In the rows, zero is written as 128.
Each row of numbers belongs to one of the nodes below and depends on some of the facts about them. Some rows are named. Which node is each other row?

Some nodes and their rows:
(1325): [152  95 158 134  73 156 111  76 144 181  87 138 135 143  92 176 121  85
  77 152 100  78 112 104 129 153 116 131 108 151 136 185 109 104 120 105
 110  92 139 161 165 114 115 108  89 112 122  88 130 115]
(215): [111 104 127 110 163 114 133 101 153  87 163 107 127  99 135 113 139 184
 185  77 143 177 172  99 171 114 146 116 112 162 152  83 134 157 143 160
 108 171 136 159  90 131 131 156 149 177 196 159 132 140]
(1236): [101 193  92 146 141 170 135 122 133 169 110 103 154 139 109  88  80 183
 184  70 157 180 198  99 187  94 161 101 127 159 157  89 147 142 128 176
  98 100 138 165 101  65 156 103  73 152 181 120 164  89]
(159): [146 202  77 173  85 192 107 181 123 168  79 148  70 166 129 171  63  97
 122 153 157 151  82 171  93 157 164 156  61  71 127 195 137 110  88  88
 138 112 100  89 166 134 134 146  73 152  93  82 109  88]
(1302): [101 187  90 141 154 173 139 109 142 150 126 104 153 130 116  83  74 190
 188  75 154 177 194 103 181  83 157  92 119 146 158  86 140 156 131 179
 101 121 134 164  94  88 139 108  98 157 185 136 167 106]
(769): [138 121 147 108 130 127 135 153 112 107 121 127 114 137 141 135 141  97
  89 157 105 141 111 146 100 118 115 133 182  80 145 123 126 106 146 123
 151  92 117  93 150 149 138 123 159  93 108 121 146 144]
(318): [118 108 146 122 123 149 123  73 172  99 203 114 118 127 141 104 109 165
 174 102 139 158 127 153 156 118 108 118 100 130 162 140 125 190 160 147
 132 177 118 164 121 103 102 153 150 192 176 118 145 139]
(1292): [155 103 122 108 134 132 129 158 122  92  93 129 101 108 133 145 156 119
 120 131 124 152 117 107 113 136 120 142 131 137 110 108 129 107 112 111
 153 102 123 112 115 157 113 145 160  98 148 153 123 153]
(999): [146 115 135 107 141 111 133 169 106 102  93 123 128 126 135 133 151 105
 102 152 114 137 126 113 116 115 116 143 164 129 113 115 135  97 124 106
 137  92 134 100 136 141 147 120 138  70 100 135 123 131]
(221): [103 113 148 111 181  98 152  87 133  98 189 110 132 133 152  92 112 187
 184 134 135 154 172 128 147  62 134 109 169  94 158  78 111 132 176 166
 138 154 140 149 122 120 166 113 146 161 131 148 159 133]
(363): [156 159 113 121 126 149 144 178 100 136  83 122 140 142 114 108 118 115
 138 140 140 156 152  95 146 102 130 142 145 153  94 105 140 102 108 109
 119  88 134 138 133 114 151 103  99  51 100 114 137 103]
(459): [ 99 111 144 112 161 114 146  86 154  98 195 102 129 126 151 113 127 170
 183 122 127 177 173 142 148  91 141 117 165  88 169  98 122 155 173 167
 118 157 128 159 125 123 147 151 161 180 166 134 158 132]
(1297): [151  97 114 157 148  83 110  88 114 103  84 145 113 151 121 119 129  98
  70 151 115  55 128  91 127 158  82 129 124 197  42 156 137 115  88 112
 159 115 129 138 164  76 113 122 109  58 122 152 102 121]
(179): [ 90  89  96 190 189  73  87  58 162 106 156 112  91 128 113 100 105 144
 138 113 119  41 174  98 153 153 105  76  82 202 122 114 123 179 113 177
 140 194 133 159 152  54 121 131 109 163 194 177 133 120]
(1333): [ 84 149 150 134 178  86 156  99 128 214 203 126 170 129 156  89 151 164
 184  89 157 170 142  96 155 112 157 143 169 213 147  99 135 102 174 178
  94 184 107 111  75 159 116  67  94 190  86 152 119 134]
(1178): [104 136 151 109 189  86 167  87 127 185 203 135 151 139 156  80 132 181
 187 121 149 162 164  96 142  55 146 139 183 203 144  89 114 104 176 178
 106 174 123 120  86 163 128  64 115 176  74 163 131 147]
(238): [ 93 126 121 131 170 124 127  91 157  96 189 109 140 104 141 100 127 187
 188  97 137 158 168 120 137 100 147  94 125 117 160  82 119 166 155 172
 124 174 130 155  92 134 122 134 156 179 182 167 152 158]

There are 2 kinds of fact about the nodes: θ, Σ.
θ: refers to; Σ: is directly part of
(1015) θ [(1035) (1334) (1083)]
(1029) θ [(993)]
(1032) θ [(514)]
(1041) θ [(1083)]
(105) θ [(1279)]
(1050) θ [(222) (351)]
(1080) θ [(1035) (1241)]
(1083) θ [(527)]
(1089) θ [(1122)]
(1092) θ [(1241) (222) (771)]
(1122) θ [(1035) (222) (771)]
(1123) θ [(268)]
(1191) θ [(771)]
(1192) θ [(755)]
(1235) θ [(1122) (222)]
(1245) θ [(1035)]
(1279) θ [(1035) (1191)]
(1291) θ [(656) (1122) (325)]
(1297) θ [(755) (1241) (359)]
(1300) θ [(996)]
(1325) θ [(1192) (771)]
(1449) θ [(1035)]
(1467) θ [(325)]
(148) θ [(1071)]
(159) θ [(1035)]
(179) θ [(270)]
(199) θ [(1273) (268)]
(209) θ [(993) (1245) (757)]
(222) θ [(1035)]
(249) θ [(1279)]
(263) θ [(1275)]
(268) θ [(514)]
(270) θ [(771)]
(318) θ [(653)]
(321) θ [(52)]
(341) θ [(1245)]
(351) θ [(1191)]
(430) θ [(1035)]
(466) θ [(1035) (1083)]
(514) θ [(1035)]
(527) θ [(1300)]
(542) θ [(1035)]
(619) θ [(321)]
(653) θ [(1191)]
(71) θ [(1089) (1050) (1321)]
(757) θ [(1035)]
(792) θ [(1279)]
(856) θ [(159)]
(910) θ [(996)]
(918) θ [(1241)]
(920) θ [(1292) (784)]
(993) θ [(1050) (1449)]
(996) θ [(1035)]
[(1015) (1191) (339)] Σ (731)
[(1029) (1123) (360) (466) (567) (792)] Σ (318)
[(1032) (1041) (1083) (1178) (1333) (148) (971)] Σ (1467)
[(1035) (1161) (209) (222) (90) (993)] Σ (393)
[(1047)] Σ (1119)
[(1050) (1089) (1302) (1473) (159) (731) (784) (888)] Σ (1236)
[(1071) (1329)] Σ (1334)
[(1077) (1449)] Σ (341)
[(1086)] Σ (1302)
[(1092) (1235) (527)] Σ (1240)
[(1122) (270) (572)] Σ (918)
[(1172) (268)] Σ (833)
[(1192)] Σ (1075)
[(1198)] Σ (322)
[(1241) (325)] Σ (210)
[(1245) (1273) (60)] Σ (1333)
[(1255) (653)] Σ (445)
[(1275) (449) (794)] Σ (251)
[(1279) (1325) (351) (999)] Σ (1080)
[(1284)] Σ (209)
[(1291) (309) (755)] Σ (449)
[(1292) (249) (520) (757)] Σ (996)
[(1297) (134) (1410) (179) (910)] Σ (827)
[(1300) (363)] Σ (1473)
[(1321) (781)] Σ (678)
[(1388) (321)] Σ (238)
[(1423) (656)] Σ (459)
[(1472)] Σ (567)
[(17) (833)] Σ (970)
[(199) (954)] Σ (971)
[(210)] Σ (221)
[(215) (542) (611) (619) (622)] Σ (805)
[(240) (856)] Σ (1161)
[(263) (430) (631)] Σ (1007)
[(273) (359)] Σ (179)
[(284)] Σ (1329)
[(341) (753)] Σ (513)
[(380) (401) (459)] Σ (105)
[(41) (514)] Σ (1410)
[(412) (71)] Σ (401)
[(52)] Σ (215)
[(769)] Σ (1275)
[(771) (920)] Σ (17)
[(964)] Σ (1178)
[(996)] Σ (462)

Name these rows:
No name comes twice in this set of rows, the named rows included.
[ 91 143 137 119 185  90 163  85 143 193 208 142 151 127 159  77 136 183
 186 105 153 159 152  91 139  82 151 136 164 208 140  95 115 103 169 186
 103 187 111 120  75 169 108  61 120 188  93 160 129 153] => (971)
[110 144  91 159 134 129 126  86 164 124 142 119  91 153 146 158  82 159
 178 120 150 151 124 167 121 152 165 142  74  90 168 160 111 153 125 110
 119 192 129 154 137 129 138 155 103 191 145  95 121  99] => (1080)

The same nodes again, as new rows of numbers:
Some rows with their names:
(653): [121 129 132 129 120 124 137 104 137 132 130 137 144 134 125 120 139 122
 145 119 129 123 119 139 131 124 130 128 137 141 123 121 121 129 130 128
 123 122 119 129 122 126 134 138 127 133 133 116]
(430): [104 130 130 129  97 126 134 136 126 127 130 130 133 122 130 125 136 143
 144 138 135 140 139 144 142 108 135 132 128 124 116 124 133 131 139 127
 126 134 113 104 143 123 125 132 128 143 129 108]
(1198): [137 132 128 127 101 132 130 123 128 135 130 126 135 134 126 130 116 118
 138 132 130 131 121 111 130 124 125 138 126 135 131 127 133 128 123 127
 130 137 128 130 123 126 141 126 129 127 136 122]
(249): [114 122 129 131  90 127 123 116 136 131 136 137 138 127 130 111 124 143
 142 131 136 132 138 131 130 116 122 128 122 137 120 124 122 132 133 127
 130 125 115 114 125 128 130 127 127 142 128 109]
(1015): [ 98 153 127 120  23 140 135 190 150 120 112 134 121 102 116 137 145 162
 128 164 130 163 126 141 139 116 133 121 136 106 113 114 139 135 133 132
 133 143 104  94 166 114 132 126 105 128 129 127]
(1092): [105 125 135 133  97 128 129  96 147 130 131 147 127 113 128 101 148 137
 151 109 128 152 113 139 156 121 133 128 128 138 120 127 120 122 137 129
 126 124 131  91 127 125 131 128 121 146 143 112]
(918): [118 118 128 134 151 127 124 115 131 119 125 135 102 117 141 100 148 133
 119  92 119 144 108 131 156 133 136 119 116 115 132 140 127 112 140 130
 124 115 158 103 120 132 109 132 123 130 128 134]
(466): [100 130 129 133  69 131 136 144 127 129 130 126 129 120 138 129 135 141
 147 148 136 146 142 138 147 108 134 132 112 117 116 128 139 133 139 126
 131 131 129  98 153 122 128 129 126 144 127 100]
(1122): [112 125 128 129 115 117 129 109 138 130 138 142 145 129 130 101 129 141
 139 120 132 120 123 145 119 117 123 130 130 140 121 116 114 128 134 127
 123 126  90 120 118 129 129 137 128 145 127 111]
(631): [129 128 130 128 116 135 131 116 129 136 134 125 134 129 127 143 119 126
 138 144 129 133 133 122 119 131 128 131 124 137 129 127 127 125 114 127
 132 132 125 132 133 128 143 121 135 133 132 125]
(1029): [116 127 132 130  94 126 129 119 131 132 134 132 146 135 120 124 136 135
 145 132 135 130 141 141 130 111 130 127 138 137 113 124 131 141 134 128
 126 124 125 124 132 123 132 134 120 136 126 105]
(159): [110 155 122 115  64 131 132 177 140 123 119 134 129 113 113 126 129 156
 120 147 126 150 111 133 123 115 131 132 148 116 121 107 135 126 126 131
 126 155  72 113 140 118 135 134 109 128 130 131]
(1245): [126 137 134 129 175 104 129 152 116 126 128 132 126 101 124 116 118 121
 130 145 135 113 142 156 119 128 121 159 124 130 124 116 119 145 141 119
 133 159  85 103 161 124 118 111 130 141 145 118]
(1075): [140 118 123 129 151 128 115 135 123 120 127 125 115 133 135 120 122 130
 106 116 126 116 131 119 123 137 120 118 119 118 135 137 128 128 132 129
 130 115 150 142 114 134 114 127 127 117 115 141]
(380): [133 128 131 128 111 133 137 120 131 133 126 124 137 137 127 145 128 117
 145 138 131 126 131 119 135 126 129 129 127 133 129 129 129 130 127 128
 128 124 136 134 128 126 136 130 138 126 135 126]
(462): [139 121 126 130 158 128 123 129 120 122 124 120 118 140 134 129 135 120
 112 111 124 119 130 122 132 133 130 117 127 117 132 140 135 129 132 130
 125 110 162 145 117 132 115 135 126 113 115 138]
(1123): [125 119 131 121 148 135 109 115 113 130 135 127 127 119 110 149 114 155
 142 135 135 152 159 124 139 112 138 128 159 148 122 133 129 120 121 130
 129 154 107 106 118 127 129 112 143 145 142 135]

Which node is each row?
No name comes twice in this set of rows, the named rows included.
[107 155 123 119  51 136 150 188 144 122 111 126 126 113 125 150 139 145
 126 169 127 146 117 137 128 122 133 126 126 102 123 111 137 127 128 130
 130 141  95 115 163 117 133 134 120 122 127 132] => (1300)
[111 119 132 117 150 129 132 152  99 128 113 121 140 113 134 140 127 150
 150 133 134 124 119 126 102 114 137 120 158 143 129 131 134 111 149 131
 122 157  85 131 135 127 130 154 154 161 131 116] => (514)
[129 112 125 134 139 124 109 113 131 122 134 136 123 134 133  94 131 138
 111  98 127 120 129 130 123 130 120 115 126 128 126 135 124 132 136 130
 127 107 150 132 107 134 115 131 115 126 112 126] => (318)
[110 127 134 132  99 124 127 106 140 131 133 142 140 125 121 108 144 136
 146 117 132 137 128 146 139 115 131 127 140 140 114 123 124 135 136 129
 125 123 123 109 128 124 130 133 115 142 131 107] => (1235)
[113 130 126 130 174 116 147  87 131 135 140 136 145 134 142 112 132 121
 135 110 121 115  98 146 111 131 135 134 124 139 135 114 108 103 116 125
 115 126  79 134 112 135 136 146 143 144 129 122] => (771)
[129 152 124 115  90 140 138 159 146 129 117 129 133 122 111 158 126 136
 119 163 122 138 113 125 103 140 127 121 143 126 131 110 126 123 105 131
 130 142  89 144 140 122 148 126 123 115 132 152] => (784)
[114 127 124 128 148 120 151 110 135 129 129 134 128 122 154 112 124 126
 142 122 123 125  97 127 133 130 130 138 102 126 141 119 107  97 130 124
 122 132  84 113 117 134 127 137 159 144 141 131] => (1241)
[122 141 137 134 131 116 139 162 121 129 121 126 115  98 129 132 132 109
 137 154 133 134 137 148 144 131 127 158 107 117 124 126 134 147 141 120
 138 150 133  92 183 119 123 106 123 135 149 112] => (1041)
[119 128 132 130 123 125 140  97 142 132 129 140 138 128 130 114 141 123
 148 114 126 131 109 136 140 127 132 129 128 140 127 122 117 121 130 128
 123 123 118 119 119 128 134 136 131 137 140 120] => (270)
[139 119 122 131 179 129 121 124 113 125 133 116 120 142 138 132 124 122
 101 115 121 114 129 124 112 139 129 118 121 119 137 138 133 121 118 129
 126 114 150 156 116 137 121 133 129 117 108 140] => (1275)
[110 120 133 126 127 134 153 123 125 133 109 130 129 106 158 119 138 122
 156 120 123 129  72 113 112 140 131 123 113 139 145 132 122  95 143 129
 125 136 113 125 138 131 142 155 156 158 142 116] => (359)
[114 153 127 116  94 125 144 141 157 124 115 146 143 122 109 124 150 141
 126 131 121 133  97 149 115 128 132 119 160 129 122 101 116 123 124 132
 118 134  70 131 127 121 136 147 114 121 131 141] => (1191)
[119 131 125 134 111 118 134  93 136 131 151 130 149 159 120 130 133 128
 142 129 135 127 163 151 163  99 137 136 132 125 109 118 126 141 122 125
 119 113 120 121 113 126 122 127 126 121 123 114] => (993)

The same nodes again, as new rows of numbers:
Some rows with their names:
(1472): [136 134 131 124 159 135 129 147 156 115 136 137 124 120]
(1119): [106 122 107 126 135 127 166 141 109 105 123 125 125 162]
(1275): [102 117 112 108 163 142 170 158  97 109 131 129 143 155]
(769): [128 129 125 125 165 138 126 169 152 117 138 136 140 117]
(771): [148 110 146 104 134 191 109  91  60 129 141 172 186  89]
(270): [146 121 127 150 109 160 100 102 117 119 128 165 161 104]
(17): [100 120 106 125 137 131 164 154 105 103 126 126 130 165]
(993): [121 113 151 123 119 114  71 143 115 131 168 118 155  80]
(1449): [120 122 153 118 100 124  81 128 103 142 159 103 132  89]
(1291): [124 104 127 169 101 112  63 159 143  98 151 137 171  96]
(238): [106 121 108 127 136 126 165 142 110 106 124 126 128 163]
(52): [132 130 128 107 174 136 150 138 132 119 137 142 127 128]
(1255): [136 131 129 127 155 132 136 139 150 119 131 138 123 126]
(678): [106 122 106 125 135 126 167 144 110 107 125 126 127 163]
(1300): [171 187 150  87  99  55  83 139  88 234  76 153  82 137]
(1083): [106 156 117 102 147 136 117  61 137 227 146  61 124  99]
(221): [103 121 107 126 135 124 167 143 109 105 127 125 124 162]

Rows to name:
No name comes twice in this set of rows, the named rows included.
[143 103 208  99  99 169 146 169 139 120 106  74 138 111] => (268)
[136 110 157 110 125 158  77 120  87 137 156 140 177  68] => (222)
[ 82 115 111 150  68 103  81 171 106 118 151  83 139 127] => (209)
[130 160 138 122  83 137  97  96 133 123 168 105  30  97] => (910)
[122 128 126 123 114 139 179  82 113  62 152 137  40 155] => (1410)
[171 188 141 123  55  34  55 150 112 223  67 145  77 144] => (1015)
[163 154 166 103  86  81  85 134  96 194  96 136 110 120] => (159)
[143 133 141 105 198 148 125 163 154 125 150 150 143  96] => (1292)
[131  96 173 167  96 130 162  63 239 174  78  10 159 127] => (199)
[110 154 119 131  82 125  65 150 137 158 149  87  97  99] => (466)
[117 136 138 129  77 131  75 138 118 147 145  91 119 100] => (542)
[158 165 105 174  51 204 101  78 161  94 119 166  59 115] => (1297)
[120 118 110 156 175 115 168  25 210 187 114  75 164 128] => (60)

